X =
[[ -1  -7  -2 -22   5  10  20  18  -1   1 -11   2   9  -1   5 -11]
 [  0  -1  -1  -2   0  -1   3   5   0   3   3  -3   4   0   0   2]
 [  1  -1   1   4  -3  -2   0   0   1  -2   3   1   0   1  -1   1]
 [  4   2  -2  -7   3   3  12  -3  -7  -8 -11  -8   7   1  10  -9]
 [  3  -4  -6   8 -11  -6   9  -1   7   6  10  -1  24  -1   3   9]
 [  0  -3   0   0   0  -1   1   5   0  -4   2  -1   0  -2   0   1]
 [  8   7  -9  -7   6   1  -3  -1   6   5  -3   2   6   2  -1  -3]
 [  0   0   2   1   0   1   1  -3   1  -1   0  -5   3   1  -2   1]
 [  1   4   2   5  -8  -6   0  -2   3  -3   2   4   9  -1  -4   3]
 [  5 -11  -5 -12  -7 -11  -3  -5   8  -6   7   5   0   1  11  -8]
 [  1   2   1   4  -6  -5   2  -3   2  -4   2   1   6   0  -3   3]
 [  6 -15  13   4 -32 -42   7  12   5  11   8  14 -16  24  11   8]]
The fifth-last entry, reading row by row -> 14
The last entry, reading row by row is 8
Find the second entry in reading order.
-7
The entry in the top-left corner: -1
The 5th entry, reading row by row: 5
The second entry on the diagonal from the top-right corner -> 0
Find the smallest entry.
-42
The bottom-left entry is 6
The 4th-last entry, reading row by row is -16
Find the 3rd entry on the diagonal from the top-right corner.
1
Find the top entry of the column that holds the smallest entry.
10
The entry in the top-right corner is -11
The entry just left of the smallest entry -> -32
Find the largest entry in the first row.
20
The 3rd entry in reading order: -2
Find the entry just right of the smallest entry.
7
The largest entry in the last row: 24
Find the third smallest entry.
-22
The entry directly above -12 is 5
Find the entry directly above the smallest entry.
-5

Read these off the table that follows.
1) Which number is the entry just left of the largest entry?
2) Which number is the smallest entry in the last row?
3) Which number is the entry in the bottom-right corner?
4) Which number is the largest entry in the first row?
5) Which number is the third entry on the diagonal from the top-right corner?
6) Which number is the smallest entry in the last column?
7) Which number is the 3rd entry on the main diagonal?
8) Which number is the top entry of the column that holds the smallest entry?
[[ -2  -8   4   9  -5  -4  18  -7  -9  -1   4   6   1]
 [ -8  29 -18  -8 -21 -12  31 -13  41  -6   8 -18   1]
 [-23  -9  -3 -19 -25   8  -6  -1  17  13   2   1   1]
 [  3  -9   5  12  -3  -6  20  -5  -9  -1   0   3   3]
 [ -5  18   1   5  -9   8 -18  -1  -6 -18   1   1 -20]
 [-11  15  -5 -13 -15  -8   8  -3  -4  -3   2   6  -1]
 [ 10  -7   9  32  11 -16  35 -14 -31 -13   8  13  -1]
 [ -4  10  -7   4 -16   8 -22   1 -11 -10  -6  13 -24]
 [ -2   5   2   4  -5  -3  -1   0   2   3   4   3  -7]
 [  1  -1  -8 -10  -3  -3  -8   1  -3  10  -6   1  -3]
 [ 12 -11   7  12   1  -5  20   0  -3  -1  -8  -4   6]
 [  3   0   3 -18  12 -12   9   0   6  13   4 -24  14]]
1) -13
2) -24
3) 14
4) 18
5) 2
6) -24
7) -3
8) -9

Read these off the matrix that follows. Rows and columns are numbered from 0.
1) Which number is the entry just left of the largest entry?
2) Which number is the entry at row 2, column 2?
3) Which number is the top entry of the column that holds the smallest entry?
4) Which number is the entry in row 1 and column 2?
5) Which number is the entry directly above the largest entry?
6) Which number is the bottom entry of the column that holds the largest entry?
7) Which number is the entry at row 0, column 1?
8) Which number is the entry at row 0, column 2?
[[  6   3  -2  10  14   7   7 -22  -1   8  -7  17]
 [ 14  17 -12  10 -13  -3  -8  11   0  -9   4  -1]
 [ -9 -20 -20 -17 -26 -26 -16  37  13 -27 -18 -14]
 [-38 -10   1 -26 -14  -8 -31  39  -4  -8  15 -29]
 [ 20  16  13  15  10  12  18 -24   7  13   9  10]
 [  0   8   0   7  13  11   3 -21   4  11   6  12]
 [ 15 -20  -4   6   6  -8  22 -24  -3  -3 -31  18]
 [ -8  -6   7  -3  12   4   3  -7  -3   7  -3   2]
 [ 19  22  -1  14   4  10   6 -16  13   8  10  10]
 [  8  13  11  13  15  16  10 -20 -11  15   9  10]
 [-31 -11   9 -26 -11  -7 -17  37  12  -7  18 -29]
 [-33 -15  -4 -27 -15 -15 -24  37  18 -15   8 -25]
 [ 16  18 -10  19   4  15  -5  -5 -36   8   1  12]
 [ 15  -3 -20  17   4  -1   3 -10 -31  -5 -26  23]]
1) -31
2) -20
3) 6
4) -12
5) 37
6) -10
7) 3
8) -2
